Here is a tiny trained network, its code and every weight. The questions are about switching its units off for an input and a class, where a switched-off unit gives its printed mean instead of its output.

import numpy as np


def w(rows, s, z=0):
    codes = np.array(rows[::2]) - 128.0
    scale = np.full(codes.shape[1], s)
    scale[-1] = z or s
    return codes * scale


def norm(h):
    return h / np.sqrt((h * h).mean(-1, keepdims=True) + 1e-5)


def f(y):
    return np.maximum(y, 0)


def log_softmax(a):
    a = a - a.max(-1, keepdims=True)
    return a - np.log(np.exp(a).sum(-1, keepdims=True))


def net(x, mask):
    res = np.array(x, float).reshape(1, 4) / 4 @ E
    u = 0
    for l in range(2):
        y = f(norm(res) @ A[l][:, :-1].T + A[l][:, -1])
        res = res + np.where(mask[u : u + 8], y, B[l][:, -1]) @ B[l][:, :-1]
        u += 8
    return log_softmax(norm(res)[-1] @ U[:, :-1].T + U[:, -1])


A, B = {}, {}
E = w([
[148,253,137,216,118],'x0',
[191,130,125,116,45],'x1',
[181,20,250,159,113],'x2',
[113,130,147,120,138],'x3',
],0.006)
A[0] = w([
[140,72,113,73,199,171],'L0N0',
[118,119,127,166,128,9],'L0N1',
[82,128,41,60,73,158],'L0N2',
[224,165,83,129,122,211],'L0N3',
[68,240,2,146,40,221],'L0N4',
[126,133,37,17,170,66],'L0N5',
[132,126,66,158,99,7],'L0N6',
[111,146,113,51,139,4],'L0N7',
],0.0067,0.0022)
B[0] = w([
[113,67,189,43,60,176],'L0N0',
[114,132,142,156,99,129],'L0N1',
[111,105,149,29,151,194],'L0N2',
[83,112,133,139,208,176],'L0N3',
[30,143,166,113,174,254],'L0N4',
[172,103,132,145,254,187],'L0N5',
[112,136,210,146,175,137],'L0N6',
[155,113,197,114,175,144],'L0N7',
],0.0077,0.0073)
A[1] = w([
[25,56,131,169,134,254],'L1N0',
[134,195,225,188,154,15],'L1N1',
[111,164,227,211,146,230],'L1N2',
[88,225,78,129,131,31],'L1N3',
[25,246,46,196,118,125],'L1N4',
[109,158,99,34,114,41],'L1N5',
[87,211,129,7,161,238],'L1N6',
[139,140,2,29,105,145],'L1N7',
],0.0077,0.0016)
B[1] = w([
[227,140,137,118,8,227],'L1N0',
[155,135,29,231,67,203],'L1N1',
[213,137,15,141,62,241],'L1N2',
[94,211,109,135,64,175],'L1N3',
[92,208,128,169,58,220],'L1N4',
[70,63,68,247,202,162],'L1N5',
[31,108,105,142,253,255],'L1N6',
[109,72,234,127,183,152],'L1N7',
],0.0056,0.0068)
U = w([
[79,69,142,116,219,201],'0',
[191,56,207,76,97,152],'1',
[3,235,68,229,151,2],'2',
[204,159,88,226,89,168],'3',
],0.0056,0.002)

Each question gives the input, the list of numbers given to net, and the class t.
The units are the neurons (one row each of A and B). Each row of codes is followed by its name. A weight is (code - 128) times the scale printed after its matrix; where a second scale follows, it is the last column's (A, B and U).
mask holds one flag per neuron, layer by layer. A switched-off neuron (its flag False) gives its mean, the last column of its row in B, instead of its output. The means were averaged over made-up inputs and are rounded, as every weight is.
A unit's drop is (log p(t) with every unit on - log p(t) with that unit switched off) / (log p(t) with every unit on - log p(t) with every unit switched off).
The circuit of an input: a set's keep is (log p(t) with only the set's units on - log p(t) with every unit switched off) / (log p(t) with every unit on - log p(t) with every unit switched off). Starting from the 12 units with the biggest drops (on a tie, the unit counted first), units are removed one at a time, each time the one whose removal leaves the highest keep (on an exact tie, the one counted first), for as long as the keep stays at least 0.8.
units of the circuit, in order: the units of the circuit, biggest drop first
most important unit: the unit with the biggest drop
top k neurons: the k neurons with the biggest drops, biggest first
top k neurons in layer l: the k neurons of layer l with the biggest drops, biggest first
drop when u is switched off: that unit's drop, to one decimal
input [1,-8,7,6], class 3: most important unit => L0N2
input [-2,-7,4,8], class 1: top 2 neurons in layer 0 => [L0N4 L0N2]
input [-7,-8,2,-1], class 1: units of the circuit, in order => [L0N4 L1N0 L0N0]
input [1,2,8,6], class 3: units of the circuit, in order => [L0N2 L0N0 L1N2]
input [-1,6,-5,4], class 0: units of the circuit, in order => [L0N2 L0N5]
input [-7,-7,1,-2], class 1: top 2 neurons in layer 0 => [L0N4 L0N0]
input [-2,7,-7,-6], class 0: top 2 neurons => [L0N2 L0N5]
input [-1,5,-6,-3], class 0: top 2 neurons in layer 0 => [L0N2 L0N5]
input [3,-6,1,3], class 3: top 2 neurons in layer 0 => [L0N4 L0N2]
input [3,-6,7,5], class 3: drop when L0N2 is switched off => 0.1
input [-5,-8,1,-2], class 1: drop when L1N0 is switched off => 0.2
input [3,-3,8,3], class 3: drop when L1N1 is switched off => 0.1
